Below are the code and all the weights of a small trained network. Each question names an input and a target symbol and asks about switching units off, where a switched-off unit gives its printed mean instead of its output.

import numpy as np


def w(rows, s, z=0):
    codes = np.array(rows[::2]) - 128.0
    scale = np.full(codes.shape[1], s)
    scale[-1] = z or s
    return codes * scale


def f(y):
    return np.maximum(y, 0)


def softmax(a):
    e = np.exp(a - a.max(-1, keepdims=True))
    return e / e.sum(-1, keepdims=True)


def log_softmax(a):
    a = a - a.max(-1, keepdims=True)
    return a - np.log(np.exp(a).sum(-1, keepdims=True))


def net(x, mask):
    ids = ['βζηθλμξπφψω'.index(c) for c in x.split()]
    T = len(ids)
    res = E[ids] + P[:T]
    u = 0
    for l in range(2):
        q, k, v = (res @ M[l].T for M in (Q, K, V))
        z = softmax(np.where(np.tri(T) > 0, q @ k.T / 3**0.5, -1e9)) @ v
        res = res + np.where(mask[u], z, O[l][:, -1]) @ O[l][:, :-1]
        u += 1
        y = f(res @ A[l][:, :-1].T + A[l][:, -1])
        res = res + np.where(mask[u : u + 8], y, B[l][:, -1]) @ B[l][:, :-1]
        u += 8
    return log_softmax(res[-1] @ U[:, :-1].T + U[:, -1])


Q, K, V, O, A, B = {}, {}, {}, {}, {}, {}
E = w([
[103,150,110,99,89,176,107,144],'β',
[147,111,136,185,144,107,135,252],'ζ',
[166,127,124,123,152,101,49,184],'η',
[84,139,206,80,115,118,207,195],'θ',
[192,192,151,106,126,155,112,165],'λ',
[178,129,176,125,47,84,192,87],'μ',
[124,210,90,164,144,168,179,77],'ξ',
[91,177,61,236,27,132,139,124],'π',
[143,108,121,99,145,53,98,80],'φ',
[99,81,60,176,43,246,148,54],'ψ',
[184,117,165,128,28,113,123,160],'ω',
],0.019)
P = w([
[43,14,107,41,123,127,156,104],'0',
[167,94,193,168,190,187,107,124],'1',
[175,57,36,113,114,195,147,178],'2',
[71,168,238,97,185,20,95,60],'3',
[90,112,49,38,122,11,195,179],'4',
[131,116,241,198,179,175,50,55],'5',
[153,115,83,148,134,92,243,209],'6',
[53,131,182,174,154,92,1,51],'7',
],0.0095)
Q[0] = w([
[95,113,135,112,151,92,139,145],'L0H1',
[140,106,154,141,125,122,12,49],'L0H1',
[171,80,54,96,118,133,140,146],'L0H1',
],0.011)
K[0] = w([
[161,82,115,163,111,147,156,253],'L0H1',
[80,122,233,198,129,141,11,69],'L0H1',
[149,64,42,112,110,109,115,140],'L0H1',
],0.0068)
V[0] = w([
[210,139,77,85,74,85,199,100],'L0H1',
[75,165,80,84,119,152,2,130],'L0H1',
[69,99,64,35,94,122,41,157],'L0H1',
],0.0057)
O[0] = w([
[140,214,152,147,209,177,129,246,249],'L0H1',
[254,160,197,173,152,65,177,106,52],'L0H1',
[169,142,231,142,114,45,254,140,149],'L0H1',
],0.0089,0.002)
A[0] = w([
[118,239,203,155,162,97,83,194,221],'L0N1',
[138,102,70,149,239,231,254,12,116],'L0N2',
[92,42,188,118,217,87,116,153,211],'L0N3',
[195,216,181,192,72,111,178,102,230],'L0N4',
[167,7,145,52,215,92,122,123,251],'L0N5',
[211,210,126,157,73,252,161,138,183],'L0N6',
[119,163,32,173,175,168,203,74,115],'L0N7',
[163,103,107,53,162,70,49,148,248],'L0N8',
],0.0075,0.0023)
B[0] = w([
[86,24,87,63,99,137,99,85,225],'L0N1',
[144,222,116,42,78,85,13,188,163],'L0N2',
[2,46,119,241,221,168,90,84,169],'L0N3',
[115,150,229,50,186,87,151,82,246],'L0N4',
[165,108,117,166,139,217,157,159,163],'L0N5',
[136,85,152,153,88,153,178,74,254],'L0N6',
[146,183,181,68,96,103,143,168,183],'L0N7',
[99,17,68,134,143,118,175,183,179],'L0N8',
],0.0078,0.0077)
Q[1] = w([
[141,86,166,254,134,209,211,91],'L1H1',
[98,148,79,119,136,3,59,99],'L1H1',
[50,61,185,181,133,155,9,39],'L1H1',
],0.0089)
K[1] = w([
[103,80,110,76,140,30,129,148],'L1H1',
[197,114,190,150,123,209,90,97],'L1H1',
[78,123,196,161,148,124,6,49],'L1H1',
],0.012)
V[1] = w([
[247,20,141,83,168,147,24,129],'L1H1',
[53,113,147,134,254,127,111,140],'L1H1',
[106,99,193,251,18,10,117,209],'L1H1',
],0.0072)
O[1] = w([
[173,165,97,98,136,210,250,172,125],'L1H1',
[94,146,66,69,129,57,187,184,155],'L1H1',
[158,140,41,31,182,241,69,46,255],'L1H1',
],0.011,0.004)
A[1] = w([
[164,106,31,115,102,152,144,131,103],'L1N1',
[97,193,65,80,142,167,119,193,61],'L1N2',
[74,78,26,190,220,63,61,171,50],'L1N3',
[83,189,111,32,171,123,241,111,2],'L1N4',
[220,100,161,129,47,128,106,140,196],'L1N5',
[167,126,105,119,100,2,16,89,75],'L1N6',
[50,37,148,187,171,130,110,131,193],'L1N7',
[178,209,171,49,119,31,142,68,104],'L1N8',
],0.0073,0.0041)
B[1] = w([
[96,254,163,125,193,102,81,114,190],'L1N1',
[162,109,166,174,140,85,108,62,183],'L1N2',
[184,148,132,99,150,187,200,36,197],'L1N3',
[166,104,156,169,87,178,47,158,244],'L1N4',
[93,190,146,131,141,127,117,148,226],'L1N5',
[174,131,130,111,42,119,189,101,218],'L1N6',
[153,130,66,209,126,125,63,143,211],'L1N7',
[157,96,87,91,225,153,95,172,186],'L1N8',
],0.0087,0.011)
U = w([
[235,123,90,154,134,169,158,150,72],'β',
[135,136,206,105,222,56,152,98,253],'ζ',
[144,122,148,172,130,114,114,151,56],'η',
[18,87,76,110,106,183,84,197,231],'θ',
[125,110,182,128,93,169,234,126,182],'λ',
[122,136,69,48,86,111,173,146,193],'μ',
[111,202,116,80,159,90,51,176,106],'ξ',
[104,108,213,146,164,155,130,105,27],'π',
[148,111,106,89,101,150,126,191,99],'φ',
[28,148,144,25,84,255,179,116,131],'ψ',
[159,100,129,105,98,130,117,97,35],'ω',
],0.0074,0.0042)

Each question gives the input, a string of symbols that net reads in full, and the target symbol t.
The units are the heads (3 rows each of Q, K, V and O) and the neurons (one row each of A and B). Each row of codes is followed by its name. A weight is (code - 128) times the scale printed after its matrix; where a second scale follows, it is the last column's (O, A, B and U).
mask holds one flag per unit, layer by layer, with each layer's heads first. A switched-off unit (its flag False) gives its mean, the last column of its rows in O or B, instead of its output. The means were averaged over made-up inputs and are rounded, as every weight is.
A unit's drop is (log p(t) with every unit on - log p(t) with that unit switched off) / (log p(t) with every unit on - log p(t) with every unit switched off).
The circuit of an input: a set's keep is (log p(t) with only the set's units on - log p(t) with every unit switched off) / (log p(t) with every unit on - log p(t) with every unit switched off). Starting from the 12 units with the biggest drops (on a tie, the unit counted first), units are removed one at a time, each time the one whose removal leaves the highest keep (on an exact tie, the one counted first), for as long as the keep stays at least 0.8.
circuit, biggest first: the units of the circuit, biggest drop first
unit that matters most: the unit with the biggest drop
top k neurons: the k neurons with the biggest drops, biggest first
k most important neurons of layer l: the k neurons of layer l with the biggest drops, biggest first
input ξ β π, target η: circuit, biggest first	(L1H1)
input ω π π ψ π ω ζ μ, target ψ: circuit, biggest first	(L1H1, L0H1, L1N7)
input β μ ω, target ζ: top 2 neurons	(L0N4, L0N6)
input π β β φ π, target ζ: circuit, biggest first	(L0N4, L0H1)
input λ ω π ω ζ π ω π, target ω: circuit, biggest first	(L1H1, L1N6, L0H1)
input η π ξ π ω π, target ω: circuit, biggest first	(L0N5, L1H1, L1N6)
input ψ π λ π π η λ, target ω: circuit, biggest first	(L1H1, L1N6, L0N1)
input λ λ ω, target λ: circuit, biggest first	(L1H1, L0N6)
input ω λ η ω π, target β: circuit, biggest first	(L1H1, L1N4, L0N8, L0H1)
input ω ξ ω ω π η π π, target β: circuit, biggest first	(L1H1, L1N4, L0H1)
input ω ω μ μ, target ψ: top 2 neurons	(L0N6, L1N7)
input ω ω λ ω θ λ, target ψ: circuit, biggest first	(L1H1, L0N6, L0N1)
input λ π ω ζ, target β: 3 most important neurons of layer 1	(L1N3, L1N4, L1N7)
input μ μ λ π ω ω, target ω: circuit, biggest first	(L1H1, L1N6)
input μ π π β ω ψ ω π, target π: unit that matters most	L1H1
input π π β ξ β, target ζ: circuit, biggest first	(L0H1, L0N4)
input π ω π θ, target θ: 2 most important neurons of layer 0	(L0N1, L0N3)
input ω ω λ θ ζ, target β: circuit, biggest first	(L1N3, L1N7, L0N3, L0N4)
input ω ω ξ λ π, target η: 2 most important neurons of layer 1	(L1N7, L1N3)
input π θ ξ ω η θ π π, target μ: unit that matters most	L0N3
input θ π λ π π π ψ λ, target ω: 2 most important neurons of layer 0	(L0N8, L0N1)
input ω ζ ξ, target ξ: top 3 neurons	(L0N2, L0N7, L1N5)
input β θ ξ π β ξ λ, target ζ: top 2 neurons	(L0N4, L1N4)
input μ ξ ω ζ ψ ω φ, target β: 2 most important neurons of layer 0	(L0N3, L0N8)
input μ ξ ζ ω ω, target ξ: 2 most important neurons of layer 0	(L0N2, L0N1)
